Here is a tiny trained network, its code and every weight. The questions are about switching its units off for an input and a target symbol, where a switched-off unit gives its printed mean instead of its output.

import numpy as np


def w(rows, s, z=0):
    codes = np.array(rows[::2]) - 128.0
    scale = np.full(codes.shape[1], s)
    scale[-1] = z or s
    return codes * scale


def softmax(a):
    e = np.exp(a - a.max(-1, keepdims=True))
    return e / e.sum(-1, keepdims=True)


def log_softmax(a):
    a = a - a.max(-1, keepdims=True)
    return a - np.log(np.exp(a).sum(-1, keepdims=True))


def net(x, mask):
    ids = ['ΔΣΦΨβηθ'.index(c) for c in x.split()]
    T = len(ids)
    res = E[ids] + P[:T]
    u = 0
    for l in range(2):
        r = res
        for j in range(3):
            rows = slice(3 * j, 3 * j + 3)
            q, k, v = (r @ M[l][rows].T for M in (Q, K, V))
            z = softmax(np.where(np.tri(T) > 0, q @ k.T / 3**0.5, -1e9)) @ v
            o = O[l][rows]
            res = res + np.where(mask[u + j], z, o[:, -1]) @ o[:, :-1]
        u += 3
    return log_softmax(res[-1] @ U[:, :-1].T + U[:, -1])


Q, K, V, O = {}, {}, {}, {}
E = w([
[197,93,178,195,157,37],'Δ',
[158,145,32,146,118,178],'Σ',
[230,57,113,161,54,209],'Φ',
[191,164,162,102,110,133],'Ψ',
[226,166,98,144,170,163],'β',
[146,134,111,10,203,107],'η',
[103,36,62,75,187,109],'θ',
],0.013)
P = w([
[88,139,129,113,13,25],'0',
[146,176,154,135,243,171],'1',
[194,161,162,120,218,177],'2',
[207,141,143,109,190,169],'3',
[183,111,135,123,196,155],'4',
[231,91,119,84,157,138],'5',
[254,97,136,98,155,138],'6',
[220,85,118,75,118,111],'7',
[232,113,113,65,130,110],'8',
],0.0064)
Q[0] = w([
[154,106,54,35,157,135],'0.h1',
[41,43,121,114,126,121],'0.h1',
[5,166,116,130,90,70],'0.h1',
[130,26,142,180,130,100],'0.h2',
[113,76,130,94,91,141],'0.h2',
[254,86,158,82,144,111],'0.h2',
[77,159,183,202,35,48],'0.h3',
[77,176,147,134,145,80],'0.h3',
[52,138,165,199,93,177],'0.h3',
],0.0098)
K[0] = w([
[123,109,155,36,74,39],'0.h1',
[110,138,46,100,173,134],'0.h1',
[136,178,45,166,154,151],'0.h1',
[39,56,104,111,119,141],'0.h2',
[109,137,108,197,123,97],'0.h2',
[183,43,150,161,69,92],'0.h2',
[75,254,88,66,142,113],'0.h3',
[65,161,151,62,211,127],'0.h3',
[117,199,90,68,130,168],'0.h3',
],0.0097)
V[0] = w([
[188,91,163,190,198,191],'0.h1',
[65,122,7,134,148,80],'0.h1',
[126,71,163,177,131,171],'0.h1',
[103,222,149,126,98,108],'0.h2',
[75,49,157,255,99,55],'0.h2',
[176,7,52,127,141,127],'0.h2',
[129,105,94,185,83,202],'0.h3',
[101,143,133,88,210,82],'0.h3',
[46,107,121,40,71,124],'0.h3',
],0.0099)
O[0] = w([
[103,160,78,8,134,78,157],'0.h1',
[139,195,142,156,140,161,93],'0.h1',
[122,104,88,85,136,160,124],'0.h1',
[149,101,143,188,52,97,50],'0.h2',
[187,133,1,147,89,176,104],'0.h2',
[147,201,139,95,198,157,254],'0.h2',
[101,161,160,104,46,167,198],'0.h3',
[114,124,86,162,226,112,32],'0.h3',
[149,52,130,166,138,221,33],'0.h3',
],0.0095,0.0092)
Q[1] = w([
[176,137,112,50,178,76],'1.h1',
[165,147,228,39,136,163],'1.h1',
[63,103,76,142,163,186],'1.h1',
[144,105,217,124,153,211],'1.h2',
[111,117,143,83,115,115],'1.h2',
[152,217,77,103,84,144],'1.h2',
[255,162,153,98,118,52],'1.h3',
[174,94,109,48,165,171],'1.h3',
[121,128,118,109,132,95],'1.h3',
],0.0083)
K[1] = w([
[130,51,129,192,81,182],'1.h1',
[164,31,71,218,91,140],'1.h1',
[77,175,162,11,95,161],'1.h1',
[205,149,2,189,132,162],'1.h2',
[140,93,164,106,177,107],'1.h2',
[113,53,212,220,55,93],'1.h2',
[163,94,117,186,41,196],'1.h3',
[178,118,9,149,178,99],'1.h3',
[148,42,157,193,127,194],'1.h3',
],0.0065)
V[1] = w([
[77,124,157,28,156,47],'1.h1',
[177,62,58,41,67,126],'1.h1',
[124,151,189,35,176,233],'1.h1',
[193,105,129,164,127,188],'1.h2',
[98,55,148,165,125,98],'1.h2',
[156,195,129,128,138,82],'1.h2',
[112,201,89,74,141,194],'1.h3',
[189,97,131,131,231,182],'1.h3',
[133,112,1,179,150,181],'1.h3',
],0.0072)
O[1] = w([
[200,158,63,141,169,87,1],'1.h1',
[123,4,100,97,118,76,168],'1.h1',
[149,165,148,140,57,39,160],'1.h1',
[92,124,191,181,129,94,177],'1.h2',
[161,122,179,104,201,155,57],'1.h2',
[146,199,49,81,89,134,157],'1.h2',
[118,79,92,100,2,173,190],'1.h3',
[103,106,123,231,143,96,152],'1.h3',
[51,124,72,146,122,153,102],'1.h3',
],0.0068,0.0074)
U = w([
[187,137,3,90,164,75,183],'Δ',
[100,132,87,159,103,107,182],'Σ',
[97,107,135,43,122,191,126],'Φ',
[159,25,150,104,121,45,164],'Ψ',
[235,144,106,152,135,106,58],'β',
[145,25,164,71,213,146,1],'η',
[119,60,37,107,189,197,184],'θ',
],0.0045,0.0022)

Each question gives the input, a string of symbols that net reads in full, and the target symbol t.
The units are the heads (3 rows each of Q, K, V and O). Each row of codes is followed by its name. A weight is (code - 128) times the scale printed after its matrix; where a second scale follows, it is the last column's (O and U).
mask holds one flag per head, layer by layer. A switched-off head (its flag False) gives its mean, the last column of its rows in O, instead of its output. The means were averaged over made-up inputs and are rounded, as every weight is.
A unit's drop is (log p(t) with every unit on - log p(t) with that unit switched off) / (log p(t) with every unit on - log p(t) with every unit switched off).
The circuit of an input: a set's keep is (log p(t) with only the set's units on - log p(t) with every unit switched off) / (log p(t) with every unit on - log p(t) with every unit switched off). Starting from all 6 units, units are removed one at a time, each time the one whose removal leaves the highest keep (on an exact tie, the one counted first), for as long as the keep stays at least 0.8.
units of the circuit, in order: the units of the circuit, biggest drop first
most important unit: the unit with the biggest drop
which heads matter: for each layer, one digit per head in row order, 1 if its drop is at least 0.15 and else 0, layers parted by /
drop of u: that unit's drop, to one decimal
input Ψ θ β Φ β Σ η, target η: units of the circuit, in order -> 0.h2, 1.h3, 0.h1, 1.h1
input Δ Ψ θ Δ Φ β Φ Σ, target θ: which heads matter -> 010 / 101
input Σ η β Φ Σ Φ, target Φ: units of the circuit, in order -> 0.h1, 0.h3, 0.h2, 1.h1
input Φ β Σ η, target Ψ: units of the circuit, in order -> 1.h1, 0.h3, 0.h1
input β β η θ, target Δ: units of the circuit, in order -> 1.h1
input η η θ θ, target β: units of the circuit, in order -> 1.h1, 0.h1
input Φ Ψ Δ Φ Φ Ψ β, target Ψ: units of the circuit, in order -> 1.h1, 0.h3, 0.h1
input Δ η Δ η, target θ: units of the circuit, in order -> 0.h2, 1.h1, 0.h3
input Δ θ Ψ θ, target θ: which heads matter -> 010 / 101
input Δ η Ψ Φ Δ Φ Σ Ψ Φ, target θ: units of the circuit, in order -> 0.h2, 1.h1
input Δ θ β Φ Δ η θ Σ Δ, target θ: units of the circuit, in order -> 0.h2, 1.h1, 0.h3
input Φ η β Σ, target Ψ: units of the circuit, in order -> 1.h1, 0.h3, 0.h2
input β β θ θ Ψ, target Δ: which heads matter -> 001 / 110
input θ θ β β Σ, target Σ: units of the circuit, in order -> 0.h1, 0.h3, 1.h3, 1.h1
input θ Φ Σ Φ θ β Ψ Φ θ, target Σ: most important unit -> 1.h3
input η Φ η, target β: which heads matter -> 100 / 101
input Δ Φ Σ, target θ: which heads matter -> 011 / 101
input Ψ η Ψ Φ, target η: which heads matter -> 110 / 111
input Ψ β β, target η: which heads matter -> 111 / 101
input Ψ Φ θ Ψ β, target η: which heads matter -> 111 / 111
input Σ θ Φ β Δ, target Δ: which heads matter -> 001 / 010
input β η Δ Ψ, target Δ: most important unit -> 0.h3
input η Φ Ψ θ Σ η Δ η Σ, target β: which heads matter -> 110 / 101
input Ψ Ψ Δ β Ψ, target η: drop of 0.h1 -> 0.6
input β Δ Ψ Φ, target Δ: drop of 0.h1 -> 0.3
input Φ β Ψ θ Φ θ Σ θ Ψ, target Ψ: drop of 0.h3 -> 0.6
input Σ Φ Σ θ Ψ Φ Σ, target Φ: drop of 1.h3 -> 0.1
input θ η Φ Δ θ β η, target Σ: most important unit -> 0.h1
